<43> -13,18,-14,10,4,-51,41,44,-56,-10,22,-9,-1,-2,18,10,-20,-6,9,26,-27,-24,-27,3,64,15,-37,23,-31,24,0,10
<41> 36,-3,-18,-23,6,8,25,-2,15,-9,-30,-12,11,-18,39,-8,-1,37,32,18,-11,2,-11,-11,5,0,-8,0,29,18,19,1
<42> 35,-11,-6,3,-10,3,-5,18,-9,-18,-22,-18,7,11,21,-8,-17,13,19,20,5,-28,7,12,26,7,-18,32,12,17,14,-29
<41> -19,-30,13,-21,-2,-18,6,64,14,-5,-56,-3,-6,-12,18,3,13,27,-14,-41,29,-1,-9,-14,0,-35,44,21,4,-24,-20,4
<41> -3,-31,7,8,-16,-27,16,23,-35,27,-15,10,-29,12,11,3,-6,-18,-8,-33,14,-1,2,15,13,8,-8,18,-12,10,16,-12
<41> 24,13,-8,7,-9,2,15,12,-3,-25,-25,-20,16,-13,40,-1,9,3,23,23,-33,-3,-23,-3,25,5,-10,25,5,16,-1,11
<41> -35,-9,-10,-15,-5,-6,-15,29,10,33,17,41,-20,-18,-23,24,2,0,-30,-38,15,22,11,5,-22,-7,23,-12,-10,-24,-21,32
<42> -12,11,-7,-24,9,1,4,-3,26,7,9,23,22,4,-14,-39,-21,30,17,-16,16,-22,21,-20,-44,-19,44,-42,4,-18,-13,8
<43> 10,7,7,-3,16,-4,5,4,20,5,14,-7,-3,-9,-22,14,-17,3,9,10,13,4,2,-3,3,-17,-14,-8,4,-2,-9,-10
<42> 19,0,-17,6,14,-4,-35,13,-13,-50,7,-6,32,25,-6,7,0,-11,-12,15,-4,-24,-20,-3,22,-21,24,-15,-23,-2,-13,-38
<42> -2,-2,24,15,15,-16,6,-13,0,10,18,-5,-10,13,-32,10,-6,-32,-6,-13,15,9,-6,-4,-4,-22,-2,-23,-18,-4,-7,-24
<37> -30,-45,11,-32,20,-25,9,49,-32,-34,-53,-42,-8,16,20,-8,8,63,-28,7,48,-35,-5,-12,46,-7,0,43,16,-6,27,-38
<37> 9,33,-12,8,11,-1,12,-43,6,15,51,22,13,0,-21,-5,-14,-26,19,7,-26,9,-4,-6,-23,1,-2,-53,-16,7,-6,12
<37> -1,-7,-43,-13,2,22,-76,-2,-10,-10,49,39,14,26,-38,7,-17,8,-35,10,19,-24,33,23,-10,14,16,-23,-10,-11,1,-22
<37> 15,3,-11,0,-2,-6,28,-11,-23,1,-3,-11,-2,-3,28,-7,-4,8,19,23,-20,-5,-8,3,23,25,-33,13,8,26,27,2
<37> -48,0,-9,-32,19,-24,32,-6,-29,-5,3,6,14,17,9,-48,-4,45,-3,-7,9,-32,2,-28,-11,6,29,-32,-5,-6,18,7
<37> 12,31,25,22,28,-8,9,-10,36,4,40,-14,-4,-19,-49,42,-10,-39,8,15,-3,31,-19,-9,4,-37,-23,-24,-14,-6,-35,-5
<41> 12,0,-2,25,-17,-12,5,1,-14,46,34,26,-34,-9,-16,36,-13,-52,-2,-16,-11,29,3,28,7,15,-37,4,-19,14,-2,11
<41> -35,-17,-9,19,-36,-31,0,38,-57,25,-1,38,-22,11,20,6,13,-43,-30,-49,-17,2,-8,21,10,23,19,18,-42,0,-6,27
<37> 6,12,8,30,-25,-9,11,-11,-7,16,1,25,6,10,11,-18,5,-55,15,-38,-29,7,-11,1,-27,-5,32,-22,-29,1,-19,15
<37> 10,7,27,5,12,-10,56,-46,2,-7,-30,-25,15,11,28,-45,12,-4,37,-9,-15,-1,-24,-33,-20,-14,17,-31,5,11,15,-11
<42> -17,0,-46,-31,5,11,-11,-12,0,2,11,42,11,-17,17,9,30,15,-23,-17,-26,28,-18,-11,-26,9,38,-44,-3,-8,3,40
<37> -22,34,-17,-21,16,13,6,-21,26,20,48,17,2,-29,-27,5,-14,29,5,26,-7,12,16,-7,-19,13,-19,-24,14,-6,-5,41
<43> 10,3,22,2,24,31,-30,-30,40,-28,-5,-32,8,-2,-28,19,20,3,-13,23,16,18,-4,-10,-6,-22,-1,-5,18,-14,-7,-25
<42> -45,33,-17,7,9,-27,-2,13,-29,10,71,27,0,0,-37,14,-19,-17,-20,12,-15,-9,1,5,14,12,-11,-18,-38,-6,-22,28
<40> 40,62,-22,13,-1,19,-18,18,50,-15,47,5,32,-32,-22,19,-39,-5,42,52,-32,-9,8,7,7,-12,-23,1,1,3,-48,25
<40> 3,29,39,39,-29,-1,21,11,26,26,-3,-8,-11,-17,-6,-4,-14,-39,32,-9,-13,7,11,8,-9,-6,-15,32,-5,-3,-34,29
<40> 33,-39,6,24,-25,-23,9,-12,-42,35,-8,24,-20,45,9,-23,-21,-50,12,-49,14,-15,11,23,-11,7,6,-13,-22,22,28,-47
<41> 1,20,-10,15,-7,8,-6,-34,-20,-14,20,4,20,19,7,-25,1,-16,8,16,-27,-17,0,2,-4,22,3,-13,-12,10,7,2
<42> -14,25,23,15,-13,19,-10,-2,21,-28,-21,-21,25,1,8,-30,12,3,10,10,-11,-17,5,-10,-12,-5,24,21,5,-15,-24,16
<43> -12,72,31,8,38,4,34,-27,37,-31,40,-59,29,-18,-35,-18,-29,30,43,84,-10,-25,5,-28,19,-10,-49,4,17,1,-21,10
<37> -56,-30,-13,-54,31,-45,45,18,-41,5,-13,10,-1,15,14,-37,-1,63,-18,-28,31,-26,-7,-33,-2,-6,36,-36,-4,-9,30,-3
<43> -7,-5,9,-8,3,4,-1,-8,-3,7,7,-10,-4,16,-16,-26,-27,28,8,15,30,-31,35,5,-2,12,-19,11,17,1,18,-19
<42> -14,4,-17,-11,10,-23,11,9,-19,13,30,23,1,5,-12,-4,-19,3,-2,-6,1,-11,1,-3,0,1,4,-27,-17,1,0,4
<40> 17,-6,31,49,-60,33,-72,26,43,2,-36,29,10,18,-11,-9,14,-70,-7,-67,6,1,25,23,-55,-31,77,21,-21,-37,-62,1
<40> 13,-1,40,29,-18,7,23,-29,13,0,-45,-19,2,7,25,-25,27,-37,22,-29,-15,16,-16,-12,-26,-13,24,2,0,0,-5,-1
<41> -22,40,42,28,10,15,-38,4,36,-19,41,-30,11,9,-72,1,-28,-9,-4,38,28,-29,36,5,2,-19,-17,23,-4,-27,-44,-14
<43> -2,36,9,9,7,-16,30,5,3,1,27,-13,9,-6,-12,-14,-32,3,32,30,-9,-22,6,-6,14,0,-27,4,-4,8,-12,9
<43> -9,-21,37,25,-3,2,-18,-47,7,39,16,24,-23,32,-48,-3,8,-63,-22,-61,30,25,15,5,-54,-20,31,-46,-22,-18,-5,-29
<43> -10,-25,-1,-31,-6,-4,18,19,23,52,-14,30,-28,-21,-2,-2,-12,29,3,-43,31,17,24,-1,-34,-7,12,-8,20,-11,6,21
<43> -4,-5,8,19,-8,-8,-5,-11,-22,5,8,7,-4,22,-7,-7,1,-31,-7,-15,-1,-5,1,8,-3,4,6,-6,-19,2,2,-13
<40> 17,-22,-18,-15,16,-17,18,-6,-10,25,11,18,-21,-8,0,30,0,-8,-6,-17,2,31,-19,1,3,-5,-12,-31,-4,13,20,-9
<42> -50,25,13,5,2,-10,2,15,-2,-8,15,-3,6,-6,-15,-4,7,0,-15,3,-6,-6,-1,-10,1,-2,12,7,-16,-20,-27,31
<40> -35,-13,15,-10,15,-17,6,24,-14,0,-1,-19,-20,-2,-16,16,1,21,-26,6,28,-3,3,-1,25,-1,-19,24,2,-9,5,-6
<43> 0,6,8,2,-27,-13,30,59,14,17,-34,-3,-13,-35,31,5,-8,10,24,-10,-10,3,0,4,14,-2,-10,52,9,1,-22,41
<40> 0,-14,-41,-28,-5,6,-16,12,-9,14,11,34,-4,-6,8,4,-8,29,-11,-4,4,-3,15,11,-5,20,3,-7,8,3,16,12
<40> 29,32,14,21,-7,10,21,-15,35,2,-4,-9,11,-22,9,0,0,-25,39,7,-31,18,-13,-8,-12,-13,-5,-3,4,6,-22,20
<41> 11,-11,6,-4,-5,-7,10,27,17,2,-30,1,-1,-10,14,3,2,1,9,-24,6,7,-9,-7,-6,-24,21,3,2,-6,-13,1
<42> 52,-5,-55,-24,-1,41,-38,-40,25,-2,11,42,25,-1,12,-2,4,10,9,-2,-18,15,4,4,-41,5,29,-55,16,7,15,-3
<42> 8,-13,-22,-9,4,26,-39,4,10,-8,2,1,-15,-24,-2,58,29,4,-37,17,-5,40,-11,16,19,12,-22,19,13,-1,5,9
<41> 15,-21,3,-15,2,-7,20,13,-2,-12,-43,-17,4,4,30,-18,2,26,14,-6,11,-13,-7,-11,6,-10,11,8,15,6,16,-18
<43> -17,4,57,43,7,-13,-6,-16,-24,-11,18,-47,-13,41,-47,-10,-19,-33,-8,23,33,-32,20,11,28,0,-39,31,-15,0,2,-53
<40> -70,62,7,28,-9,3,6,-58,-29,5,67,16,18,15,-24,-42,7,-30,-6,16,-45,-14,11,-6,-25,42,4,-25,-33,-8,-14,55
<37> 48,-20,19,33,-40,6,20,-5,-9,2,-65,-16,-8,4,60,-11,22,-41,29,-24,-27,13,-18,12,5,8,-1,38,5,24,13,-7
<40> 2,8,-55,-30,14,2,-30,16,-20,-16,48,20,19,6,-14,1,-35,45,-7,44,5,-39,21,12,23,23,-18,-9,2,8,14,-7
-17,-11,28,4,20,-39,28,41,-1,34,18,-14,-47,-22,-38,57,-17,-13,-16,-5,31,27,-7,7,36,-20,-50,21,-9,-2,-11,-6	<40>
-15,-30,-19,-27,4,-10,9,16,-12,5,-29,17,-12,-15,29,20,34,14,-27,-33,-3,31,-28,-10,-1,-4,26,-12,0,-4,11,17	<41>
-24,-8,23,-8,20,13,-2,-19,20,-30,-37,-28,6,-8,7,11,56,6,-29,-10,0,33,-34,-29,-10,-24,33,-10,7,-21,-6,3	<40>
-28,-8,-14,-24,22,9,-18,-17,-16,-36,-4,-10,18,14,5,-11,25,35,-30,16,5,-11,-9,-16,4,8,20,-14,5,-9,18,-8	<40>
23,3,-11,-9,3,8,9,-14,14,12,6,6,0,-10,3,0,-11,9,19,7,-4,7,4,0,-9,3,-12,-13,14,10,10,1	<41>
-15,-18,51,28,-20,-17,31,-10,-28,12,-38,-27,-18,29,15,-40,4,-22,10,-26,15,-18,8,1,0,7,-2,31,-4,5,16,-20	<40>
4,11,-14,-6,23,17,-11,-32,23,-3,22,6,-2,-27,-13,47,33,-14,-21,9,-23,55,-30,-9,-7,-7,-4,-34,1,-3,-6,18	<41>
-9,-21,40,13,-14,-23,32,31,2,41,-26,-10,-44,-13,-2,17,-5,-17,2,-32,24,19,6,10,8,-8,-24,39,3,-1,-3,4	<40>
13,-11,-30,-37,29,-18,13,34,6,6,12,7,-8,-25,-5,35,-19,38,-1,13,15,9,-10,-5,24,-14,-20,-13,10,6,7,-5	<43>
-10,-2,-9,13,-9,-18,-23,33,-12,15,28,34,-9,4,-25,27,-8,-38,-23,-28,2,6,-1,15,1,-11,16,-9,-35,-11,-28,5	<37>
-2,25,-12,9,13,-6,5,-20,-17,-23,25,-4,21,6,1,-2,6,-14,2,23,-30,-4,-23,-9,12,5,-1,-22,-18,8,-3,3	<43>
2,11,-15,-7,5,13,-20,-9,18,21,43,22,-7,-11,-34,20,-18,2,-5,11,7,10,21,12,-12,6,-18,-15,4,-4,-5,9	<42>
-16,0,-26,-11,28,-13,-33,20,-11,-13,46,17,1,0,-39,46,-1,-5,-41,9,8,8,-14,2,20,-14,3,-27,-25,-12,-15,-10	<42>
33,15,16,16,-7,3,11,5,18,-25,-27,-24,25,6,18,-26,-11,-4,39,11,-9,-23,-4,-8,2,-19,10,11,5,5,-14,-15	<41>
21,4,11,-11,6,8,11,5,19,-26,-30,-33,24,9,14,-41,-22,45,36,27,17,-42,17,-13,3,-10,1,16,28,3,7,-25	<41>
-13,2,-7,-8,7,9,-37,38,7,-41,-8,-18,14,-7,-5,21,11,24,-26,26,8,-12,-4,0,28,-9,6,30,3,-16,-19,-2	<42>
3,-3,3,15,-17,-15,23,14,-35,2,-13,-14,-12,2,29,-2,-2,-8,9,11,-16,-10,-6,13,34,25,-33,40,-3,22,16,3	<42>
-29,38,5,2,33,-16,6,-7,-10,-26,51,-21,19,8,-38,-4,-21,11,-1,47,0,-28,-1,-14,24,-3,-21,-14,-15,-3,-12,-6	<37>
37,0,19,30,-34,-18,24,27,-6,-12,-50,-7,22,21,44,-46,-13,-31,48,-29,-16,-35,-8,-2,-3,-20,35,17,-16,10,-17,-16	<41>
32,-44,-3,-1,12,-13,27,-53,-35,49,14,11,-45,17,-4,20,-4,-26,-4,-18,15,34,-4,16,1,21,-47,-31,4,35,62,-42	<41>
65,-34,-22,-14,-3,-4,9,6,-10,12,-18,3,-6,14,21,-9,-36,19,32,4,20,-22,15,16,13,5,-25,2,21,31,40,-49	<42>
-25,-1,14,-21,12,-33,32,34,0,7,-5,-1,8,13,-11,-44,-39,38,20,-15,37,-46,21,-20,-9,-24,23,-11,-2,-13,-8,-11	<42>

(62) -12,-7,-37,1,-44,18,25,6,26,-44,2,24,30,9,-26,6,18,11,-20,19,-11,67,4,21,-1,22,5,-13,-2,-18,30,-42
(62) -19,-16,22,21,0,2,-42,25,-13,12,30,15,-5,-66,-26,1,2,-10,9,-14,3,-20,31,-6,5,1,-17,-33,0,26,-38,-1
(54) 22,25,-46,-14,-26,33,9,28,24,-38,-2,-9,4,36,-34,22,27,-6,27,33,-36,65,-11,43,-7,46,35,-39,27,-28,-5,-43
(62) 27,27,6,-9,-11,14,24,22,26,-24,0,-6,7,20,25,28,-12,-11,16,-5,-1,25,-5,-4,8,38,23,5,-3,17,-25,19
(54) 14,-36,32,8,14,-39,10,-7,14,29,0,13,-39,1,8,3,-22,32,-52,-13,43,-19,-10,-18,26,-31,-57,73,-32,-33,5,-15
(59) -2,8,22,8,27,7,-23,-27,-45,39,5,-17,-11,-8,32,-14,8,-7,22,-13,-6,-66,-2,-9,-3,-23,22,-8,-7,14,-8,48
(66) 29,0,-3,7,-12,35,21,13,0,4,-7,7,17,-17,-61,15,15,9,27,-10,-1,7,12,11,-30,24,-6,-29,-4,-9,-11,-24
(66) -9,21,-12,-7,2,6,-28,-17,-21,1,11,-21,-18,36,55,0,20,-10,9,22,-29,-6,-21,20,24,-5,51,-11,4,-9,6,24
(54) 43,22,-36,-17,47,-20,-14,55,28,-7,-2,-33,-52,28,-57,-12,-16,-28,43,25,-22,11,-9,19,-24,24,-4,-9,76,-17,-53,-46
(54) -6,11,-12,7,6,51,7,-39,-33,9,-11,1,16,1,-9,-19,55,14,27,16,-29,-22,-2,13,-16,5,37,-40,29,-20,11,7
(62) -18,29,18,-50,28,-33,-18,34,36,-20,-51,-23,7,-7,-11,13,-35,-32,23,11,0,28,0,-22,0,22,-28,-22,79,34,-34,-4
(54) 19,12,-12,-16,37,21,8,-15,-5,15,-38,-14,-18,18,-46,-16,33,14,30,27,-20,-12,-15,13,-21,8,-2,-19,68,-45,-8,-31
(54) 14,19,-24,-13,-12,28,7,11,9,-17,-15,-8,10,17,-33,14,22,-2,27,19,-24,34,-7,25,-13,29,19,-36,26,-18,-2,-27
(62) -52,-20,30,-1,-14,1,-37,13,-10,6,-16,23,42,-89,-58,7,2,-5,3,-16,11,3,39,-15,-11,-3,-48,-60,14,35,-8,-16
(62) 39,4,54,-10,-9,25,3,-36,-26,56,-29,-14,-21,26,30,54,28,41,-3,-10,14,-30,-34,14,31,-8,2,18,-56,-52,10,18
(59) 14,-6,-3,12,12,2,33,-14,-1,4,1,6,5,4,0,-21,-9,7,-3,-13,12,-21,4,-16,-19,-8,-4,26,-8,5,8,12
(58) 36,2,-14,33,-38,39,36,29,20,-31,50,23,10,-3,0,20,6,1,5,-14,-1,28,16,9,1,43,31,4,-43,10,-23,3
(66) 35,4,-16,20,-29,21,63,40,36,-43,25,21,42,-14,-28,8,-31,-14,14,-33,16,34,29,-16,-36,44,4,7,-30,46,-18,5
(59) -47,5,22,-9,16,19,-20,2,-10,-4,-31,13,44,-76,-51,-15,14,-13,34,-3,-7,-11,36,-26,-25,15,-23,-71,71,43,-26,3
(54) -2,-3,12,-10,15,-17,3,2,18,-2,-13,1,-14,3,6,-1,-9,5,-14,6,10,4,-5,-13,13,-1,-21,22,22,-7,-8,-7
(59) -23,-5,22,-10,14,11,8,-18,-3,7,-40,12,26,-37,-35,-10,13,13,6,-1,7,-11,13,-21,-15,0,-31,-23,42,3,0,-7
(62) 37,-10,12,43,-17,52,35,24,23,-18,49,40,-13,-29,-14,15,30,24,0,-8,5,9,22,-3,18,49,9,10,-11,-13,-54,-8
(59) 0,-1,-18,1,-9,-8,4,3,-3,-5,4,-4,13,7,-7,-6,-13,-10,1,-6,-1,6,2,5,-18,-7,4,-2,-17,12,18,-1
(66) -21,-1,-17,-9,-6,-4,-19,-43,-49,30,-21,-21,21,19,4,-14,11,-1,4,1,-13,-24,-14,20,-24,-44,17,-22,-29,-8,62,10
(58) -22,-23,-1,32,-7,42,45,-49,-27,4,-2,38,53,-42,-25,-40,31,26,-5,-18,8,-31,28,-22,-36,-11,-3,-11,-9,10,33,14
(66) -7,10,0,-14,-2,-21,6,-2,6,-9,-10,-11,14,16,31,1,-28,-16,-4,-8,6,6,-6,-12,-2,-7,4,13,-11,26,15,23
(62) 18,4,1,0,10,7,28,-12,6,1,-8,0,-4,19,10,-5,2,11,-1,0,5,-7,-9,-7,-2,4,4,23,3,-11,2,7
(59) -3,-3,19,-13,10,-1,4,-26,-8,19,-30,-3,-1,6,6,3,10,18,-9,3,8,-13,-13,-5,7,-13,-14,9,5,-21,15,1
(59) 17,-10,-23,16,2,-5,30,-11,-11,7,10,0,11,12,-11,-26,-16,-1,-1,-18,10,-19,4,-3,-36,-19,1,22,-32,7,26,6
(66) 17,39,-15,-18,37,18,27,-19,-5,-7,-28,-27,5,39,19,-23,6,-15,42,13,-22,-19,-15,-8,-25,15,39,-7,55,8,-8,30
(62) -34,-19,-46,12,-1,-24,-47,31,8,-23,38,9,-25,-14,-34,-28,6,-16,-14,30,-22,29,13,24,6,-8,-6,-20,34,-9,-5,-51
(59) -22,-12,-13,-10,-33,-7,0,2,3,-11,-18,8,38,-11,-33,9,-7,0,-13,-3,5,35,7,9,-16,-7,-20,-21,-20,5,39,-26
(58) -2,10,-40,-17,9,-55,-55,30,-20,14,9,-48,-17,28,-11,-10,-46,-50,22,-2,-15,-5,-10,27,-30,-35,8,-18,-18,24,18,-6
(54) 3,-4,47,-3,24,-5,5,9,23,5,-12,13,-18,-29,4,10,-6,13,-9,-5,22,-12,7,-31,25,14,-36,21,32,1,-44,4
(66) -8,19,18,-13,25,11,12,-27,-9,4,-27,-8,12,4,29,-12,7,-1,15,1,-3,-25,-5,-22,-2,2,13,-2,33,13,-4,35
(66) -1,-18,9,24,-16,-2,-16,32,24,-17,47,26,-31,-22,9,15,5,8,-27,5,6,22,12,3,43,17,-8,16,-11,-9,-36,-18
(54) 1,-15,32,9,-6,41,26,-46,-12,21,-21,26,5,-11,0,9,50,52,-19,5,9,-15,-6,-4,19,1,-10,8,-4,-47,13,-4
(59) 7,14,-16,3,48,6,-1,8,-11,5,-4,-13,-4,-15,-39,-42,-1,-22,46,2,-16,-36,15,-11,-43,6,6,-26,65,21,-32,4
(58) 9,-8,-22,-8,11,-46,-40,19,-12,25,7,-30,-34,23,-19,-3,-28,-18,-1,1,-1,-9,-14,24,-11,-35,-14,7,-21,-12,14,-24
(58) 38,15,4,-13,30,-31,24,23,47,-18,5,-13,-51,51,47,5,-31,-3,-15,11,11,12,-24,-15,31,17,-1,70,24,-13,-35,5
(58) -49,4,25,-8,-4,2,-8,-26,-9,-9,-15,11,33,-27,40,-5,5,-2,-11,-2,2,-5,9,-26,17,-5,3,-14,14,32,10,36
(62) 20,21,-23,8,-38,17,12,37,24,-43,38,1,10,19,26,27,-9,-22,11,-2,-14,47,4,15,10,41,45,-8,-28,25,-18,11
(58) -16,-9,-10,5,-10,-41,-29,13,-8,2,28,-10,-7,5,29,-4,-36,-23,-18,-12,6,-2,1,2,5,-29,1,15,-44,27,17,14
(58) -6,-11,7,-19,13,-23,-13,-9,-7,26,-35,-11,-3,-1,-33,-1,-7,7,-5,1,10,-8,-8,3,-13,-25,-37,-2,7,-19,20,-24
(66) -4,-16,29,0,36,-14,6,6,25,4,-13,17,-25,-29,-19,-14,-3,17,-16,4,20,-13,9,-30,14,3,-48,26,52,-12,-35,-18
(54) -3,1,-10,6,-19,8,0,0,-5,-7,12,2,12,3,6,5,4,-3,0,-2,-6,10,2,9,-1,2,16,-9,-22,5,11,4
(58) 21,-5,2,2,-15,-14,23,22,26,-12,8,6,1,8,1,17,-29,0,-15,-15,20,22,1,-6,1,9,-15,31,-32,8,-2,-5
(58) 27,-24,-15,28,-15,7,-8,11,-10,18,37,8,-29,1,-30,6,14,16,-9,-3,1,-4,0,29,1,-8,-3,8,-44,-36,1,-32
(66) 5,4,-9,1,-25,-7,6,19,12,-18,16,0,13,8,13,15,-22,-14,-4,-11,4,24,3,3,0,8,10,5,-34,22,5,7
(59) 14,-16,-10,13,12,11,33,0,12,-2,-6,18,3,-15,-54,-22,7,17,0,-1,9,-2,13,-8,-27,6,-26,8,23,-16,-4,-30
-33,-19,28,-2,5,0,-7,-19,-18,21,-30,14,33,-54,-37,-10,2,9,-2,-16,17,-23,21,-22,-19,-19,-41,-24,9,16,13,-1	(62)
-27,-13,23,-7,8,-11,-26,-14,-21,27,-23,0,10,-34,-22,-3,1,4,-2,-7,9,-23,7,-8,-6,-24,-31,-21,5,4,11,-3	(62)
8,4,-31,3,18,-9,32,-4,6,-14,0,-5,9,21,-5,-36,-19,-12,6,-2,-1,-6,2,-10,-34,-5,7,19,15,14,13,5	(66)
-21,26,-31,-46,37,-37,-14,-3,-4,-3,-56,-42,16,28,-23,-30,-28,-36,31,17,-18,2,-13,-1,-45,-19,-5,-26,66,20,25,-6	(54)
-39,-5,4,-20,4,-22,-25,2,-2,1,-29,-2,22,-28,-28,-7,-11,-11,0,3,2,7,10,-8,-12,-14,-30,-29,28,18,12,-13	(62)
-43,7,-2,-33,-27,-22,-46,-20,-37,19,-37,-28,39,4,5,17,-9,-19,4,-2,-10,7,-11,20,-12,-36,3,-47,-33,18,60,8	(59)
-3,12,39,-33,-34,3,-18,30,29,-10,-31,0,13,-15,-8,70,-2,3,-1,2,8,53,-4,6,34,33,-23,-28,-3,-2,-19,-18	(58)
-30,-9,-11,4,1,7,43,-1,8,-26,-25,25,77,-56,-62,-39,-22,-13,13,-26,15,4,43,-39,-65,6,-32,-28,29,60,16,1	(59)
13,3,-17,-1,4,-14,18,-8,-3,1,0,-12,1,31,15,-12,-19,-6,-3,-7,4,-7,-10,-1,-16,-14,9,25,-20,4,22,12	(59)
28,-18,28,-20,-15,8,32,-13,20,22,-53,10,-1,10,-47,40,15,50,-25,2,27,25,-19,8,7,3,-53,21,-16,-65,23,-50	(54)
0,-21,-36,-5,-15,-58,-33,34,16,-4,22,-12,-34,28,-15,5,-34,-12,-33,10,4,36,-12,29,8,-27,-23,25,-33,-20,24,-48	(66)
-1,28,-10,-9,23,40,-8,-12,-16,-1,-16,-12,0,4,-11,-12,43,-4,45,26,-37,-11,-4,11,-9,23,37,-49,67,-11,-22,3	(58)
30,-1,-7,5,-21,-9,-11,43,-1,9,18,-12,4,-9,-40,27,-31,-22,21,-27,8,8,10,16,-26,5,-8,-16,-51,21,-9,-11	(54)
-5,-3,-34,18,-7,-14,-22,9,-24,1,39,-11,0,5,5,-21,-16,-27,9,-9,-12,-13,8,14,-21,-21,25,-9,-34,25,15,11	(58)
17,-23,18,-17,-13,-12,-5,10,6,32,-39,-1,-4,-11,-73,35,-3,26,-12,-6,23,16,-7,17,-9,-11,-62,-4,-21,-44,17,-58	(58)
-1,-6,0,8,-10,6,4,10,9,-10,11,12,3,-12,-6,4,2,3,-6,-2,3,12,8,-1,5,10,-3,-1,-4,2,-8,-7	(59)
0,-3,-13,0,40,-52,-24,17,-4,13,14,-23,-30,6,4,-34,-44,-30,4,-7,6,-33,1,-12,-17,-30,-13,24,13,25,-11,9	(54)
-22,-11,-7,-3,-8,3,22,-23,-4,-5,-24,13,38,-12,-21,-18,2,9,-10,-4,7,5,8,-10,-24,-12,-17,-6,2,5,36,-6	(62)
12,-15,-24,-1,-15,-26,-14,30,13,-1,12,-4,-16,10,-36,10,-18,-5,-12,2,4,28,-3,23,-6,-8,-21,6,-23,-17,11,-43	(66)
-47,7,0,-31,-44,-18,-65,21,-28,8,-28,-23,57,-37,-40,36,-22,-39,25,-15,-10,27,14,22,-26,-15,-10,-89,-33,49,33,-6	(58)
4,-7,28,8,18,18,44,-27,-4,12,-24,17,29,-28,-12,-17,0,17,3,-24,23,-34,15,-37,-24,-1,-22,13,7,15,0,23	(62)
-8,-2,10,-2,-30,7,-15,13,0,-3,3,6,16,-19,-9,29,2,-1,-1,-7,1,21,7,10,8,9,-3,-24,-26,8,1,-6	(58)
